Where the symbols take the elements:
χ: Nid->Lal, Ler->Bet, Pid->Ner, Sof->Nuv, Mes->Nur, Raz->Lol, Sov->Dun, Bok->Vom, Vod->Mek, Bif->Mak, Vop->Sen, Met->Kub, Ner->Kag, Pab->Lar, Bot->Rak, Miz->Zal, Zom->Lod, Bem->Dit, Nur->Sok, Mek->Bot, Vig->Bur, Tis->Fum, Kas->Fiv, Kek->Vez, Vak->Sig, Zup->Fod, Zug->Dun, Bet->Tok, Kub->Did, Lag->Gug, Vom->Dal, Suk->Kek, Rus->Tis, Fiz->Rok, Lof->Dal, Sen->Zif, Lod->Nid, Zev->Nad, Sok->Lod, Rak->Bif, Rok->Nur, Gug->Rus, Ved->Vud, Vuf->Kuz, Dit->Sof, Sig->Lof, Fiv->Ris, Kuz->Bok, Guk->Vig, Sak->Pid, Did->Ler, Muk->Mil, Deg->Tig, Nuv->Zom, Tok->Deg, Mak->Zug, Tig->Suk, Fod->Sak, Vud->Lag, Dun->Pab, Lal->Vuf, Let->Met, Geb->Miz, Siv->Vuf, Fum->Vak, Lun->Kuz, Lol->Geb, Kag->Vop, Mil->Sig, Ris->Zup, Nad->Bem, Vez->Mek, Zif->Deg, Dal->Raz, Zaf->Raz, Zal->Ris, Bur->Gug, Lar->Lod
τ: Nid->Vuf, Ler->Tok, Pid->Guk, Sof->Zom, Mes->Sok, Raz->Geb, Sov->Pab, Bok->Vuf, Vod->Zev, Bif->Zug, Vop->Zif, Met->Did, Ner->Vop, Pab->Rak, Bot->Vud, Miz->Zal, Zom->Nid, Bem->Zev, Nur->Bok, Mek->Nad, Vig->Gug, Tis->Vak, Kas->Met, Kek->Kas, Vak->Lof, Zup->Sak, Zug->Fiz, Bet->Vod, Kub->Sen, Lag->Mil, Vom->Ved, Suk->Zev, Rus->Gug, Fiz->Mes, Lof->Lag, Sen->Deg, Lod->Lal, Zev->Vuf, Sok->Vom, Rak->Zev, Rok->Nur, Gug->Tis, Ved->Vig, Vuf->Let, Dit->Nuv, Sig->Fum, Fiv->Zup, Kuz->Siv, Guk->Geb, Sak->Ner, Did->Siv, Muk->Guk, Deg->Suk, Nuv->Lod, Tok->Mek, Mak->Lar, Tig->Dit, Fod->Pid, Vud->Rok, Dun->Bot, Lal->Kuz, Let->Sov, Geb->Zal, Siv->Dun, Fum->Sig, Lun->Vud, Lol->Kas, Kag->Sen, Mil->Zaf, Ris->Fod, Nad->Dit, Vez->Fiv, Zif->Tig, Dal->Lag, Zaf->Lol, Zal->Lof, Bur->Rus, Lar->Rok

The rows follow the links: the fewer symbols apart two elements are, the more alike their rows tend to be.

Each row is also shifted at random along 7 hidden directions that mean nothing.

Rows with their elements:
48 -6 -14 -3 -15 -7 20 10 7 30 5 4 -10 -21 -7 -8 12 7 -14 35 -12 19 -22 -20 -42 -32 43 -5 6 41 39 1 -20 6 -31 25 6 60 31 21 7 6 -15 23 -41 -38 6 -36 -44 -24 -16 -3 24 -19 -48 38 -16 -32 -5 26 -5 36 -7 39 55 49 63 40; element Mak
-90 17 -5 18 -5 -11 -40 -24 -37 -13 21 -18 7 22 39 -22 -16 -27 -27 1 34 -15 -27 -37 -32 -5 69 13 49 -13 29 -48 -6 -44 -11 -9 0 -26 8 -27 1 -4 -52 28 -5 16 -13 51 41 -6 2 -51 31 23 46 -28 5 -13 -2 -6 37 5 36 -25 26 14 35 16; element Nur
2 20 -11 9 -6 3 27 -41 24 -13 14 5 -13 -37 -16 -3 -20 26 11 -1 -40 -19 29 35 32 -19 -3 -45 -21 -3 14 28 22 3 -8 37 -26 74 -36 -2 0 -7 -4 -15 -10 54 -11 -16 -53 -39 22 -34 12 -16 -26 37 19 3 14 -31 -17 -37 -10 -9 -32 25 -43 -38; element Kub
-88 -6 12 6 13 23 -5 13 36 28 -10 40 -8 -14 -9 11 -1 -51 8 21 -10 -5 -5 20 19 14 31 2 -9 15 -30 -1 28 -18 5 0 22 20 16 -17 -5 -19 -18 7 -2 16 -12 -48 15 -34 13 14 7 7 -3 25 -20 -14 -38 -13 10 17 -19 22 -13 -9 6 15; element Nuv
2 16 29 -4 1 -6 -16 -6 -39 -24 -26 -32 -5 32 24 -1 15 26 -20 28 30 3 -43 21 -30 17 -12 -6 18 0 -16 4 -29 7 23 -21 33 -38 -6 23 29 12 -10 -22 6 -19 1 13 35 26 -4 -2 -9 -6 21 -40 -10 6 1 10 6 10 -4 9 20 -3 15 4; element Zev
29 -7 -5 -8 -20 -14 23 -16 -15 9 10 -3 -14 -15 -11 -12 -10 27 -21 38 -11 -2 -33 -3 -5 -26 20 -14 -5 39 28 3 -34 25 -11 4 -2 54 21 31 5 14 -15 18 -26 11 -1 -14 -26 -17 -16 4 13 -7 -23 3 -7 -21 -17 9 14 25 -3 2 42 24 26 6; element Bif
16 12 25 -6 11 -5 5 -55 -3 -13 19 -35 9 7 -7 -13 -24 63 17 8 28 -29 -35 25 12 -30 -7 -3 -23 -2 -13 0 -1 -12 38 -35 2 7 -15 -6 -33 -15 9 -19 -3 27 -36 -7 8 -13 21 -20 -1 -2 14 1 -19 -15 12 -3 19 24 -24 -13 -4 3 -10 -33; element Zom
24 -27 -8 -13 -13 -21 13 -45 0 27 -3 31 3 -45 -13 11 -12 39 -2 -8 -9 -2 13 -1 42 3 -17 18 -51 -1 1 1 -5 8 -2 -3 -14 35 -8 -15 -24 8 7 -6 -4 20 3 -23 -6 -11 6 38 7 -9 -26 -13 -7 -14 -13 -19 -9 -12 -30 5 -10 5 -7 -34; element Fum
-30 16 -15 -11 8 11 35 18 73 -15 45 9 17 -16 -27 22 -3 -45 33 2 -43 5 31 -8 25 -10 59 -35 -11 -8 1 4 26 -5 -9 46 -16 9 -28 5 -17 -29 32 20 -16 35 12 -27 -32 -3 35 -52 0 19 -23 58 36 7 28 0 -9 -10 -5 4 -45 -1 -11 -21; element Ner
57 -18 -3 -13 1 1 -14 69 -11 33 -8 -24 -26 25 -23 -27 -9 -44 -18 9 -13 11 -34 -4 -4 11 -21 22 10 37 27 -2 -27 7 1 -9 15 -5 51 23 -8 9 -5 18 18 -53 -31 14 -5 -3 -36 33 -12 28 8 12 -20 21 -12 34 27 43 9 6 43 -18 17 25; element Lar
-13 -3 5 -6 -13 -11 -14 37 -22 -16 4 -29 -7 27 0 -20 -18 -15 -20 14 -2 -12 -38 6 23 17 -18 -3 17 11 22 11 -32 34 14 -8 -7 -38 24 33 -4 8 7 10 12 -6 -22 29 20 12 -26 4 -13 35 23 -25 0 41 5 29 32 20 20 -11 -2 -35 -23 -27; element Pab
52 -5 9 -14 -12 -7 29 46 -17 7 -12 -20 0 33 -29 9 2 -42 14 30 -10 42 -16 7 -46 11 29 -26 22 27 6 9 -58 16 -15 -17 36 31 -8 35 22 22 -17 -4 -9 -18 13 -26 -52 13 -3 -19 -1 15 -6 26 -4 9 3 3 -9 21 -8 9 32 36 12 35; element Vez
30 -15 -15 -11 -3 -13 -14 26 15 23 15 -7 10 -11 -13 -4 -18 -21 2 -21 -3 2 2 -17 24 7 0 27 -5 -12 32 -4 1 -6 -6 7 -25 -28 15 -16 -45 -10 13 14 2 -26 -21 3 4 -3 -1 5 0 31 -6 14 -8 20 33 25 13 23 -2 18 -18 -10 3 -29; element Ved
-66 2 22 2 4 17 -6 10 21 -3 -16 44 -2 -12 17 24 19 -33 -8 35 0 -2 -13 17 12 25 28 -5 1 9 -41 6 15 11 7 3 24 -16 7 5 21 -8 -7 2 -9 15 19 -42 41 0 4 12 1 -1 -2 -10 -5 -5 -42 -7 4 5 -11 28 -17 -18 11 8; element Nad
-54 17 14 10 -6 1 -19 -13 -22 -32 -24 14 -9 5 38 11 20 -10 -31 23 2 -5 -4 14 -7 31 15 -18 22 -9 -23 0 4 5 1 10 13 -26 -16 12 50 9 -28 -8 5 23 26 11 44 13 4 -10 4 -9 17 -38 20 5 -23 -21 -7 -34 12 -2 -8 -6 -3 4; element Tok
-7 1 13 -1 -7 0 7 43 3 5 -27 -7 -7 6 -11 9 16 -14 3 26 -8 28 -7 31 -26 20 -6 -19 14 12 1 35 -17 24 -10 19 21 8 -4 24 21 10 -1 -28 -7 -40 14 -37 -26 2 -3 0 0 -3 -23 20 -9 18 17 15 -23 9 -17 44 -2 24 3 12; element Mek
-6 14 9 7 -5 -1 4 0 12 -28 -14 -5 -5 -13 7 7 7 30 -3 14 -7 -10 4 43 17 8 -33 -32 -7 -11 -6 53 9 39 11 24 -10 -7 -24 19 11 -1 23 -36 -2 0 7 -20 -7 -3 4 -7 -5 -11 -14 0 5 28 27 6 -19 -19 -13 23 -46 3 -38 -38; element Bet
31 4 14 -5 11 9 15 -27 38 13 11 5 9 -19 -12 11 0 25 27 19 6 -2 -12 17 -10 -30 25 -4 -19 9 -20 7 21 -15 11 -1 12 32 -5 -14 -21 -22 12 -11 -27 1 -12 -59 -17 -25 22 -13 9 -18 -26 37 -26 -32 2 4 -6 31 -35 33 -2 28 24 -1; element Sof
52 -13 -3 16 -4 2 6 5 -24 -6 -3 -11 17 25 -3 -5 -12 -3 26 -24 25 11 13 -12 -13 -8 -22 5 17 -11 -3 -6 -16 12 -5 -37 -7 -10 1 -12 -11 9 2 1 2 1 3 19 -15 16 -8 -1 -8 7 22 -8 -6 8 8 -8 -3 -4 18 -29 -3 -7 -28 15; element Miz
-59 -15 -4 12 0 3 -22 -31 -47 19 -24 11 -48 -17 22 -37 7 60 -48 -11 -2 -35 -17 1 15 -15 -74 26 -20 33 3 -6 8 5 17 -18 -5 31 41 3 28 22 -20 3 25 -7 -17 52 22 -21 -43 76 -6 -39 8 -44 -13 -25 -61 -16 18 -11 14 -36 65 -26 10 22; element Fiz
70 16 20 -15 6 -4 18 -24 -31 -8 -22 -21 -26 15 -20 -2 -2 28 -6 21 -21 9 -15 34 -8 4 -16 -26 -13 23 -9 2 -35 -6 15 -16 31 50 -28 27 31 16 -23 -22 19 26 -8 2 -28 -2 8 -6 -9 -21 0 2 5 -7 -22 -28 -11 -12 -22 -10 35 23 1 8; element Suk
-2 -22 -12 -6 -13 -19 2 27 15 36 -10 1 17 -22 -25 11 -9 -15 18 -22 -7 30 28 2 6 24 -9 18 -16 -16 23 22 -6 -1 -24 19 -5 -1 -7 -25 -30 3 8 -19 -2 -44 0 -33 -28 -2 11 3 15 22 -25 24 -13 23 49 10 -23 4 -24 45 -30 27 -2 -22; element Vak
-13 11 4 -7 11 -2 11 38 1 -36 13 -65 28 50 -7 -1 6 24 32 -25 28 11 1 1 -21 -7 -54 -6 11 -29 -10 26 -15 28 23 -22 -8 -83 -16 20 -16 -2 65 -23 15 -45 7 32 -2 60 -4 -12 -37 16 22 -11 11 43 71 35 -7 9 10 -14 -25 -32 -31 -19; element Ris
90 -23 -14 3 -13 -9 11 -1 3 17 16 13 17 -7 -31 -3 -41 -38 28 -17 -6 2 13 -11 32 -2 17 6 -1 -3 22 -10 -16 1 -18 -16 -22 32 1 -21 -41 -1 -9 19 -9 36 -24 -14 -32 -20 6 -8 7 34 5 21 -7 9 0 -11 15 9 4 -15 -29 2 -37 -21; element Dal
100 -9 -7 12 -3 5 13 -24 8 -24 28 9 33 2 10 5 -15 11 30 -17 26 -12 16 -23 8 -26 2 1 9 -18 -11 -9 8 15 -5 -23 -32 -12 -6 -12 -26 -12 27 17 -22 37 9 -2 -3 11 4 -12 -3 -2 10 -7 2 -3 0 -4 2 -1 17 -25 -36 -18 -33 -16; element Geb

From each start, follow one symbol. Which element do you reach?
Answer with the element's name.
---
-45 -21 -22 16 -19 -15 0 -25 0 37 -7 33 15 -44 0 8 -5 4 5 -14 6 20 30 -19 -10 0 25 12 -7 -12 22 -2 11 -13 -35 19 -14 42 -4 -44 -16 3 -26 -2 -24 -11 13 -29 -24 -27 12 -1 35 -4 -32 14 -11 -23 16 -12 -20 -11 -16 28 -9 46 15 4
χ	Gug
---
-83 1 -5 16 -3 15 28 16 24 -4 -7 11 14 -1 6 18 27 -2 24 8 5 25 21 -3 -39 -14 13 -24 10 -1 -14 22 12 18 -17 17 2 9 -5 7 17 2 22 -5 -24 -26 39 -32 -28 10 4 -10 4 -17 -24 25 8 -8 17 6 -32 -5 -2 20 -6 18 7 31
χ	Ris
---
54 -3 -20 0 -14 -10 29 -24 24 22 40 -17 -3 -35 -37 -23 -42 27 15 9 -21 -13 -13 3 18 -52 24 -17 -18 25 51 12 -5 1 -15 19 -27 84 8 -2 -42 -10 1 17 -32 19 -37 -31 -66 -55 6 -27 25 3 -37 58 -14 -17 26 7 16 31 -16 3 8 40 1 -24
τ	Nur
---
5 29 13 -9 1 -9 0 -9 -22 -26 -1 -33 -12 27 -10 0 -10 -12 -2 4 -19 4 -3 19 -6 18 19 -25 9 -7 8 -8 -24 -22 5 -1 17 10 -41 11 19 8 -26 -15 23 33 -13 23 -12 7 22 -47 1 11 20 3 22 18 12 -27 1 -27 -4 -19 6 21 -10 -13
χ	Tig
---
110 -9 19 -23 23 17 21 19 36 30 -13 11 -15 -8 -31 8 12 12 21 19 -17 8 -13 34 7 -3 -29 7 -35 32 -26 18 4 1 21 -5 29 35 14 14 -11 -10 23 -17 1 -20 -16 -57 -24 -15 3 38 -21 -21 -28 40 -29 -15 -29 10 -12 37 -44 35 10 -2 15 12
χ	Sof
---
-133 -7 -24 44 6 24 -46 41 8 65 -40 48 -16 -23 37 -7 36 -66 -17 -20 11 29 39 -29 -69 14 26 35 37 -3 16 -15 63 -53 -53 46 10 6 41 -60 29 -6 -54 8 -6 -88 19 -8 9 -37 -16 20 42 -22 -20 25 -25 -25 -5 3 -29 -5 17 51 33 36 63 94
τ	Ved
---
123 28 -7 13 3 11 0 -39 20 -33 12 10 11 -15 46 4 27 42 -3 8 18 -8 18 -22 -47 -40 28 -19 33 -18 5 -4 33 -8 -19 35 -26 -1 -17 0 17 -19 7 7 -42 -1 29 -4 0 0 6 -41 10 -51 -25 6 11 -32 13 12 -30 -14 17 18 -4 34 31 17
τ	Did
---
4 15 23 1 -6 -2 -7 26 -38 -41 -15 -30 7 57 17 8 5 -37 2 11 21 16 -19 4 -31 30 15 -19 45 -13 -12 -5 -41 11 5 -30 25 -48 -20 24 33 16 -15 -11 12 4 15 28 17 41 -5 -32 -11 22 43 -33 14 30 7 -1 7 -8 21 -15 3 -7 -16 13
τ	Kas
---
41 3 -9 9 11 9 -9 -32 13 14 19 -1 -6 -23 15 -21 -1 47 -3 -11 14 -27 -3 -9 -4 -43 -18 24 -9 4 9 -4 38 -20 6 6 -21 12 23 -23 -19 -18 12 6 -13 -16 -17 7 4 -26 -4 16 6 -31 -11 7 -19 -31 -1 8 2 15 -1 0 13 3 21 3
τ	Vom
---
50 -27 -1 7 -1 -6 -29 15 -56 18 -34 -8 -2 26 6 -10 -2 -6 -11 -45 24 13 10 -14 -5 31 -64 43 5 -14 -4 -15 -22 -3 3 -43 6 -36 13 -18 2 27 -13 -10 38 -31 -6 50 24 26 -25 48 -18 8 36 -49 -12 20 -9 -10 5 -13 17 -28 13 -25 -22 15
χ	Sig
---
113 16 4 -6 -1 3 4 26 18 -17 -3 -19 6 3 2 8 13 -2 3 19 -4 16 5 13 -27 6 10 -25 23 -7 19 28 -6 15 -15 35 -3 -6 -19 19 13 -7 11 -14 -17 -23 10 -25 -23 4 7 -35 -1 -7 -24 28 4 18 38 24 -22 3 -3 45 -23 29 2 -9
τ	Tok
---
21 -9 -2 -10 -9 -11 2 -1 -21 -1 5 -20 -20 0 -3 -27 -12 40 -26 14 -7 -18 -35 3 22 -13 -41 5 -15 25 21 11 -22 31 12 -8 -11 9 28 34 -3 15 10 9 3 -4 -17 22 -1 -2 -30 31 -11 1 1 -20 -6 4 -11 18 23 15 6 -19 26 -20 -5 -17
χ	Dun
---
-56 42 -3 7 9 1 -18 -33 8 -23 7 12 6 -1 43 18 33 -10 -15 8 5 6 22 -26 -59 2 77 -15 34 -25 -1 -32 28 -53 -22 38 12 -11 -36 -20 44 -7 -34 4 -12 6 38 14 22 7 29 -61 28 -27 -3 1 31 -33 8 -19 -23 -36 15 12 14 44 56 33
τ	Tig
---
-90 2 -11 5 4 21 30 -1 50 -3 14 42 16 -20 9 30 31 -16 18 15 -8 9 27 -21 -14 -24 45 -14 -3 4 -29 -3 31 11 -13 24 -6 10 0 6 11 -17 26 22 -35 13 45 -41 -11 6 12 -4 2 -23 -32 21 18 -30 -15 -1 -23 -1 -1 13 -13 1 21 27
χ	Fod
---
63 -2 -7 16 -3 10 -1 19 3 31 -21 -4 -38 -21 -10 -33 -6 17 -4 3 -22 -3 -3 30 -12 -18 -40 -10 1 30 34 31 12 5 -14 23 0 74 25 1 8 6 -21 -16 -1 -38 -28 -15 -52 -49 -20 19 11 -27 -30 43 -27 -3 -1 7 -12 10 -9 21 29 34 1 23
τ	Dun
---
29 -10 -3 5 4 -18 -27 4 -60 -11 -20 -50 18 45 21 -11 5 38 3 -60 53 16 10 -22 -39 15 -71 37 14 -41 3 -11 -18 -7 13 -44 -5 -80 -10 -20 -7 20 13 -30 37 -61 4 76 23 53 -15 14 -17 9 42 -53 -3 26 52 10 -8 -16 20 -24 8 -12 -16 5
χ	Mil
